After every row comes one of two labels: whether the row has a hidden trait. Each part has its own trait and labels.
20	3	-22	-6	-7	2	-7	7	-8	-37	3	8	6	20	-2	-24	-4	-7	-10	28	-5	-16	-4	13	5	21	-17	-34	-30	-20	39	29	-8	-16	-14	13	7	-28	29	3	11	22	16	-32	-24	24	12	4	-7	21	25	9	22	6	-8	-19	7	13	-18	47	8	34	14	-38	-4	20	22	14	21	-40	5	41	-12	11	-4	16	-31	-41	-3	17	10	11	-6	23	11	-6	36	-4	0	5	19	-32	-14	0	-10	-2	4	21	-15	7	-54	-9	-19	3	-12	-19	19	19	-16	0	25	14	-34	28	11	6	-13	21	-30	16	14	8	-94	-18	-3	-4	-11	-49	-15	34	13	-9	-3	-1	-8	3	8	12	2	-12	-7	-9	42	-11	13	-19 -> (90)
-20	6	17	35	18	14	-10	5	10	-44	11	-65	6	35	-13	10	9	-14	-21	31	4	-2	-8	48	24	-19	-15	-59	-41	-32	-12	18	5	-7	8	-15	51	-41	-3	28	25	14	8	-60	-20	37	0	-1	-11	-16	15	8	10	-6	-10	-3	-13	21	-3	31	-22	-4	-22	-46	10	8	-27	11	-2	-39	-9	21	58	19	-29	-15	-24	5	11	-6	26	0	-14	-10	8	-37	35	12	-2	-29	21	37	-14	-34	0	10	-9	37	18	-38	-56	-6	7	-4	-18	-13	5	6	-3	-18	7	14	-20	22	-15	-3	-7	-36	2	5	5	-6	-13	-23	-8	-30	50	-19	-5	11	-18	-49	-10	5	-34	20	-9	-2	-50	-20	-13	23	54	62	-7	12 -> (89)
3	0	-6	-10	21	-10	-16	-6	0	-39	-19	23	6	-20	19	27	-3	5	27	49	-38	1	-2	46	36	57	-9	38	-2	-2	-7	22	-7	-17	-24	17	-11	-17	32	7	-8	24	16	-19	-26	-16	-17	-9	-70	39	21	20	26	8	-11	-4	21	-15	-10	15	3	16	32	12	-16	4	43	-3	2	-49	14	5	-19	-26	16	7	-40	-42	-15	2	-6	11	2	-5	29	-35	-19	17	0	22	-16	40	-11	-5	-2	-2	0	24	-19	38	-1	1	-7	-4	-11	-7	-10	31	-13	7	56	35	-17	43	2	-2	-29	11	-11	-5	3	11	-56	4	0	7	-19	-15	4	12	-21	48	-23	-11	-22	-1	3	-11	2	3	4	23	29	-51	-5	12 -> (90)
-38	12	8	18	10	15	-21	-33	37	-44	-2	-35	0	-50	26	-12	12	37	-26	15	12	10	3	14	33	-36	-5	-12	18	6	-10	9	34	16	-13	-22	57	9	12	3	-1	-2	-7	4	24	-5	-7	-20	15	-23	-12	3	11	-20	-3	-24	-19	34	20	-20	-33	-22	-5	63	8	-26	-44	-18	4	9	-29	-25	46	-8	-2	-15	-14	-7	-3	-8	-33	-13	22	-27	26	-19	-14	-11	-11	-19	-19	34	71	-20	12	-36	-19	5	-34	-19	7	14	-4	7	13	7	13	-8	17	12	-44	-25	-15	-4	-3	-28	4	-41	35	-39	20	-7	66	2	-11	12	11	14	6	-30	11	56	-5	-4	-19	24	-4	-25	-12	-11	6	18	11	40	10	-19 -> (90)
-7	5	50	-11	37	-11	-40	5	-19	40	5	-37	31	-74	71	-12	13	32	2	43	93	-43	25	-17	-6	-38	-5	6	25	-22	-11	18	-19	20	-60	17	4	7	-34	-45	-2	22	-28	-14	37	-16	11	-34	74	12	-6	-33	36	12	4	-16	-10	-6	12	-41	-1	-37	18	47	31	29	41	-10	43	5	-48	-15	37	35	-34	20	1	21	-20	-12	-37	-24	-17	-25	10	-37	-31	-32	-25	39	-7	31	57	11	-6	-40	-4	-3	-21	19	-60	21	-31	17	31	-24	-4	68	28	27	28	-22	-42	-37	23	-39	-22	-5	56	-19	22	-5	-16	-17	-5	6	-21	-52	-31	-37	-45	-18	-12	-29	30	37	6	-61	-1	25	8	-5	-42	-77	63	-93 -> (89)
13	3	18	9	14	-1	-4	15	-19	-2	22	-59	2	-16	4	-9	1	-13	29	-4	52	-6	7	-18	-17	-28	3	-14	-5	-16	-4	6	-1	11	4	-1	11	-27	-18	-3	26	20	4	-45	3	20	-1	3	21	-13	-8	-27	24	3	-1	9	3	-13	2	2	3	-24	-5	-11	17	12	19	2	1	-9	-26	6	68	35	-24	1	10	13	-2	-12	23	-5	-23	6	-21	-17	23	-3	-14	-5	27	10	-25	6	-10	5	2	14	20	-13	-46	-1	-5	14	23	-21	-16	-10	11	7	11	26	-14	-15	-1	-7	-3	-1	16	-6	0	6	21	-22	-5	-20	23	-28	-12	2	-2	-62	4	10	-1	15	8	-8	-6	-4	-5	17	-12	12	16	-42 -> (89)
-30	-13	46	-17	49	0	-25	-23	7	60	-17	-66	-39	-27	31	3	22	32	-20	22	46	-34	-2	-26	18	18	-8	-35	8	-23	-16	9	-25	-6	-52	17	21	23	3	-2	-5	4	-18	-2	19	-8	19	-3	6	21	11	-4	10	10	19	-32	7	5	-10	7	-20	-12	-6	17	7	2	38	3	40	-9	-22	12	2	20	-38	-1	-36	36	-29	19	-30	-19	-11	-38	39	-33	-65	-8	-22	5	-3	67	66	-26	-8	-80	-3	-10	-17	-9	-21	21	-16	2	-12	-8	-24	93	-19	18	-43	6	-36	1	14	-13	-19	7	57	2	-9	-11	53	1	-10	8	-19	24	-10	-27	-31	29	-15	-31	-21	29	-18	-5	-25	9	-12	-5	1	-22	23	-31 -> (89)
-1	-5	19	-2	-13	-3	9	-26	10	29	-14	-9	-50	-26	17	-28	9	2	2	-18	-10	6	-6	-47	3	-2	13	-18	20	0	9	-13	-5	-6	12	-1	-11	39	4	-7	0	-10	-1	25	0	-19	-3	12	-24	14	1	-4	-8	-3	-3	13	9	31	3	7	-5	3	-6	26	-17	-17	-5	-3	-9	9	-16	0	-7	4	0	-12	-4	17	-14	13	-11	-3	10	-10	4	4	-32	-10	0	-9	-7	62	25	-20	1	-28	-9	-16	-8	6	44	0	6	4	1	8	-12	-19	-15	-1	-112	10	7	-11	-5	-4	14	3	5	4	-17	-4	50	18	-10	0	-1	32	12	-4	-8	16	0	-4	-8	-10	-12	12	6	2	-6	-7	-21	23	-12	2 -> (89)
-32	5	15	-8	45	2	-30	-5	16	-36	-4	-28	-11	-4	19	15	8	31	-30	57	41	-12	1	38	34	12	-19	-25	-14	-23	-18	26	-1	17	-46	-1	43	-6	12	10	-13	26	9	-34	8	5	-8	-29	9	-11	17	14	23	-4	-20	-49	-8	22	-2	-8	-16	-11	0	26	13	-25	-1	-5	36	-34	-22	0	37	-7	-11	-8	-40	-16	-13	4	-38	-4	-5	-29	34	-19	-9	7	-21	0	0	40	51	13	10	-33	-1	18	-14	2	-27	17	-16	7	-4	-6	12	41	-7	8	2	-6	-19	10	10	-17	-21	5	31	-41	25	-3	-12	-13	-4	8	7	4	-3	-18	-4	22	-14	-30	-14	36	12	-38	-17	-6	-4	66	28	-18	34	-15 -> (90)
18	-6	19	-1	51	-2	1	46	-50	48	15	-59	72	26	-4	-47	3	-24	33	-20	31	-48	18	42	-18	0	-7	-9	-20	-17	-15	-2	-26	-18	9	15	-7	-78	-13	10	23	33	-29	-95	6	40	16	8	61	1	2	-29	30	21	44	15	7	-62	-16	-23	1	-27	19	-30	20	74	59	9	34	-9	-15	16	71	44	-51	33	-18	-3	2	-28	49	-20	-38	28	22	-34	26	2	-7	17	47	45	-82	-54	-15	-12	-5	7	0	-25	-106	16	-6	-4	7	-29	-34	95	30	14	127	28	-55	-2	2	-9	-22	-62	20	28	8	-10	-74	-22	-13	-11	-4	-63	-23	-15	-34	-19	-24	43	-6	27	-16	24	-26	1	-8	-36	-5	-42	35	-80 -> (89)
